After every row comes roughly how far along a hidden order it lies, from 0 to 10.
[ -3   4   3  -7   0  -7   0   3   1   4   0   2   9 -10  11   2 -16  14
  -6  -7  -3   2   3  10   5]  6
[ -5   3   4  -2   1  -5   5   2   7   8  -6  -8 -16  15  -8  -1 -14  -3
  -5   2  -7  -2  -4 -10  -4]  2
[-1  1  2  0  0  1  3 -1  0 -2 -1 -1 -3  8 -8  0 -6 -2  1  6  0 -1  0  0
 -1]  0
[ -2   7   4   1   0   1  -1   0   1  -4  -1  -2   0  -3  -1   1 -20   8
  -4  -8 -10   3  -6 -14  -5]  2
[  5  -6  -4  26   9 -22  18   8  13  10  -7  -9 -12   4  -5   1 -22  -3
   3  10   8 -19  14  24   8]  7
[ 11 -14 -11  15   2  -6   2   1  -1   1   1   0  -4   7  -4  -3  26 -21
   9  17  20 -10  11  19   5]  5
[ -2   2   6   2   1  -2   3  -1   2  -2  -3  -2  -8   4  -5  -1 -11  -6
   5  13   3 -17   7  18   3]  6
[ -6  10  11  -2  -1   0   4   0   2  -8  -1  -3  -3  -1  -3   2 -30   5
  -2  -1   0  -6   1   2  -1]  3
[  5  -9  -1  21   6 -14  12   4   8   5  -7 -11 -20  14 -15  -2  -8 -17
   8  18   5 -14   8  -2  -2]  0
[  5  -9  -5  20   7 -14   9   4   6   6  -7 -10 -34  19 -17  -4   9 -32
  16  32  21 -23  17  24   3]  7
[  7  -9  -7  12   3  -2   2  -1   0  -4   0   0  -7   5  -4  -1  13  -6
   0   0  -7   6  -7 -18  -7]  6
[-17  23  23 -31 -12  17  -8  -5  -7 -19   6   9  16 -20  17   7 -47  39
 -17 -32 -28  19 -15 -30  -8]  3
[ -2  -2   3   3   0   1  -1  -4  -3 -12   7   5   8  -9   5   2  -8   0
   2   7   8 -11  10  12   3]  8
[ -1   1   4   5   1  -2   4   1   1  -5   0  -2  -1 -10   2   3 -33  13
  -6 -19  -7   6  -8 -18  -8]  3
[ -7   8   6   5   3 -11  10   7   9   8  -4  -1   1 -14  10   6 -42  29
 -11 -13 -12  -2   2   8   3]  4
[ -1   3   0  -5  -3   8  -7  -5  -8 -18   8   9  17 -11   6   1  12   1
   1   5   9  -7   6  12   4]  10

Next part:
[-10   6 -41  -8 -27  -3  -4   2   6 -19  10  22 -24  11  -8  -9   1  27
  17  -1 -14  -9  -4  -2  -1  11 -11   5  -2 -16]  3
[-14  -8   7  -7 -21   4   7 -18  -7 -17   7   7  -7  14 -19  -2  -1   5
   2  13   8 -22  10   3   9 -20 -13  -3  -1  -3]  4
[  5   2 -20   4  -5   4  -3 -24   1  -1  -5   5  12   0  -1 -19  -5   1
  16   7  12  -2  10  13  -4  -8  -4   1  11   6]  4
[ 12   2 -52  14 -12  10 -24 -23  -5   9  -3   3  13  -7  20  -8  11  -2
   8   1  13 -22  21 -10  -6 -19 -19  11   1   4]  3
[ 17  25 -63   2   2 -11 -28   7  20   8  14  24   2 -11   1 -52 -33  -4
  43  -2 -14  33   4   6 -19  24  15   4  48  15]  10
[ -8   2 -12   2   4   3 -10  17   5   6  -2  -3 -20   1   4   9  -4   6
  -4 -15 -10 -36  15 -27 -40   2 -19  11  -1 -20]  4
[ 10  15 -45   5   3  -4 -25  21  20   8  -9   9  -6 -16  16   4 -12   4
  14 -18 -21 -10   7 -29 -30   8  -5   7  11 -11]  5
[ -7  -9  36   0  13   9  19 -15  -5   1 -10 -16   0   2   6  20   3   5
  -9  -1  14 -13   4   2  -4  -7  -6   0 -21   3]  1
[ -7 -15  48   5   5   8  30 -28 -18  -6  -8 -17  18   9  -6  -3  18   2
 -15  16  25   5  -1  24  30 -12   1  -5 -21  14]  1
[ -7   7 -28  -2  -7  -8  -9  19  11  -8   9  13 -20   3 -14  -8  -9   8
   7 -10 -16 -13   4 -11 -26   7 -10   5  14 -22]  5
[ -8  -1  51  -3  37 -12  20  25   5   3  15 -16 -10  -4 -22  -6 -26 -16
 -14  -5  -1  28 -10  11 -19  14  19  -4   9   5]  7
[ -7  11 -49  -7 -21  -4 -19  26  13 -16   6  26 -31   2  -1  10   1   8
  19 -15 -29 -27   4 -29 -30   6 -18   8   7 -16]  5
[ -8  11  -4 -10  -3 -14   2  24  14 -15   7  16 -15   5 -25 -15 -18  -6
  16  -3 -22   8  -6  -2 -21  15  11  -6  28  -5]  9
[-18 -17  54  -3  -4   8  36 -26 -18 -11  -5 -19   5  16 -13   4  10  18
 -18  20  21  -6  -2  16  34 -11  -6  -6 -31   3]  0
[  6  -1 -39  12 -13   5 -25  -9  -7  -1   7  12  10   4  -5 -18  14 -23
   2  -1   8 -31  30  -8 -18 -25 -21   8  23  -3]  7
[ -7  -8  15  -2  10   6  17 -29  -8  11   6 -22   9   4  -5 -25 -21  12
  -5  19  25   8   9  15  19  -3   2  -3  -8  11]  3
[ -9   5   7   7  10   0   1  28   4  -2 -14  -5 -20  -4   4  24   9  10
  -8 -15 -16 -24  -3 -23 -27   9 -13  10 -17 -15]  2
